Here is a tiny trained network, its code and every weight. The questions are about switching its units off for an input and a target symbol, where a switched-off unit gives its printed mean instead of its output.

import numpy as np


def w(rows, s, z=0):
    codes = np.array(rows[::2]) - 128.0
    scale = np.full(codes.shape[1], s)
    scale[-1] = z or s
    return codes * scale


def f(y):
    return y / 2 * (1 + np.tanh(0.7978845608 * (y + 0.044715 * y**3)))


def softmax(a):
    e = np.exp(a - a.max(-1, keepdims=True))
    return e / e.sum(-1, keepdims=True)


def log_softmax(a):
    a = a - a.max(-1, keepdims=True)
    return a - np.log(np.exp(a).sum(-1, keepdims=True))


def net(x, mask):
    ids = ['γηλξτω'.index(c) for c in x.split()]
    T = len(ids)
    res = E[ids] + P[:T]
    r = res
    for j in range(3):
        rows = slice(2 * j, 2 * j + 2)
        q, k, v = (r @ M[0][rows].T for M in (Q, K, V))
        z = softmax(np.where(np.tri(T) > 0, q @ k.T / 2**0.5, -1e9)) @ v
        o = O[0][rows]
        res = res + np.where(mask[j], z, o[:, -1]) @ o[:, :-1]
    y = f(res @ A[0][:, :-1].T + A[0][:, -1])
    res = res + np.where(mask[3:11], y, B[0][:, -1]) @ B[0][:, :-1]
    return log_softmax(res[-1] @ U[:, :-1].T + U[:, -1])


Q, K, V, O, A, B = {}, {}, {}, {}, {}, {}
E = w([
[56,102,208,140,189,184],'γ',
[79,187,121,240,151,194],'η',
[107,79,233,150,181,139],'λ',
[72,164,124,74,1,192],'ξ',
[196,208,29,108,133,166],'τ',
[175,140,45,64,33,50],'ω',
],0.0081)
P = w([
[100,71,85,74,204,232],'0',
[255,143,197,29,197,195],'1',
[44,179,142,167,27,190],'2',
[46,129,27,97,247,80],'3',
[214,159,151,16,195,170],'4',
[105,91,109,190,16,192],'5',
[14,178,52,82,227,30],'6',
[222,154,125,24,163,163],'7',
[112,54,98,161,55,170],'8',
[17,196,64,72,217,5],'9',
[217,153,156,51,182,152],'10',
[99,56,145,178,65,155],'11',
],0.0063)
Q[0] = w([
[226,189,180,2,63,204],'head 0',
[188,127,199,177,26,240],'head 0',
[154,143,162,212,28,130],'head 1',
[192,129,126,6,137,135],'head 1',
[10,132,27,226,129,30],'head 2',
[213,79,70,111,36,155],'head 2',
],0.0065)
K[0] = w([
[52,155,194,168,235,138],'head 0',
[74,81,238,214,165,254],'head 0',
[78,70,235,123,187,157],'head 1',
[166,193,133,64,143,30],'head 1',
[90,93,155,121,78,219],'head 2',
[170,70,220,216,210,146],'head 2',
],0.0069)
V[0] = w([
[106,123,210,183,234,70],'head 0',
[135,210,118,206,233,235],'head 0',
[1,131,246,170,111,209],'head 1',
[96,88,233,42,42,99],'head 1',
[107,241,30,148,180,58],'head 2',
[120,106,195,233,247,49],'head 2',
],0.0061)
O[0] = w([
[176,109,127,79,222,228,179],'head 0',
[105,254,161,162,170,175,241],'head 0',
[70,137,97,62,15,217,254],'head 1',
[139,63,204,43,41,99,142],'head 1',
[153,157,46,221,116,78,51],'head 2',
[144,45,183,221,204,114,120],'head 2',
],0.0068,0.0029)
A[0] = w([
[61,41,165,203,58,127,159],'neuron 0',
[81,194,41,202,221,84,134],'neuron 1',
[178,134,196,134,227,203,124],'neuron 2',
[239,93,192,75,140,82,4],'neuron 3',
[49,52,64,135,92,79,80],'neuron 4',
[74,17,190,224,116,123,116],'neuron 5',
[254,199,95,141,159,77,251],'neuron 6',
[213,37,242,92,194,106,106],'neuron 7',
],0.0075,0.0046)
B[0] = w([
[150,76,61,186,64,36,175],'neuron 0',
[229,123,213,164,211,37,161],'neuron 1',
[166,3,101,145,104,155,253],'neuron 2',
[154,241,177,94,156,130,128],'neuron 3',
[150,20,52,137,43,131,140],'neuron 4',
[121,31,66,137,140,8,153],'neuron 5',
[13,33,200,215,94,80,180],'neuron 6',
[254,184,89,60,185,42,190],'neuron 7',
],0.0068,0.0062)
U = w([
[113,82,107,63,240,178,5],'γ',
[88,110,163,180,111,225,125],'η',
[255,191,122,129,183,152,124],'λ',
[80,218,102,71,92,171,254],'ξ',
[136,15,83,210,93,83,87],'τ',
[118,203,201,105,197,39,114],'ω',
],0.0077,0.0048)

Each question gives the input, a string of symbols that net reads in full, and the target symbol t.
The units are the heads (2 rows each of Q, K, V and O) and the neurons (one row each of A and B). Each row of codes is followed by its name. A weight is (code - 128) times the scale printed after its matrix; where a second scale follows, it is the last column's (O, A, B and U).
mask holds one flag per unit, heads first, then neurons. A switched-off unit (its flag False) gives its mean, the last column of its rows in O or B, instead of its output. The means were averaged over made-up inputs and are rounded, as every weight is.
A unit's drop is (log p(t) with every unit on - log p(t) with that unit switched off) / (log p(t) with every unit on - log p(t) with every unit switched off).
The circuit of an input: a set's keep is (log p(t) with only the set's units on - log p(t) with every unit switched off) / (log p(t) with every unit on - log p(t) with every unit switched off). Starting from all 11 units, units are removed one at a time, each time the one whose removal leaves the highest keep (on an exact tie, the one counted first), for as long as the keep stays at least 0.8.
circuit, biggest first: the units of the circuit, biggest drop first
most important unit: the unit with the biggest drop
top k neurons: the k neurons with the biggest drops, biggest first
heads that matter: for each layer, one digit per head in row order, 1 if its drop is at least 0.15 and else 0, layers parted by /
input λ λ τ τ, target ω: most important unit	neuron 1
input γ ω τ γ λ ξ ω γ η, target ξ: circuit, biggest first	[neuron 2; head 2; head 1]
input λ ω γ λ, target τ: top 3 neurons	[neuron 4; neuron 5; neuron 0]
input λ ω λ λ λ, target λ: circuit, biggest first	[neuron 7; head 1]
input τ ω τ λ λ τ η, target ω: circuit, biggest first	[neuron 1; head 1]
input γ λ ξ η, target ξ: circuit, biggest first	[head 2; head 1]
input η γ λ λ ω, target ω: top 3 neurons	[neuron 6; neuron 3; neuron 7]
input ω γ γ λ τ λ η, target ω: heads that matter	000
input γ η τ γ λ λ γ, target ω: heads that matter	100
input η γ λ λ γ η λ τ γ λ ω, target ω: circuit, biggest first	[neuron 6; head 1; neuron 2]
input λ τ τ λ, target ω: heads that matter	110
input ω η ω η η λ ω, target τ: heads that matter	100
input γ λ γ λ λ λ λ ω λ λ λ, target λ: circuit, biggest first	[neuron 7; head 0]
input λ γ ω γ γ η λ λ λ τ τ, target τ: circuit, biggest first	[neuron 6; head 1]
input λ η λ η, target λ: circuit, biggest first	[neuron 1; head 0]
input λ ω η ω λ γ τ, target ω: top 2 neurons	[neuron 1; neuron 2]
input λ ξ γ, target ξ: most important unit	head 2
input ω γ τ λ λ ω η, target τ: top 2 neurons	[neuron 4; neuron 7]
input γ ξ λ λ λ ω γ, target τ: top 2 neurons	[neuron 4; neuron 0]
input λ λ γ ω λ ξ λ, target ξ: top 3 neurons	[neuron 2; neuron 6; neuron 1]
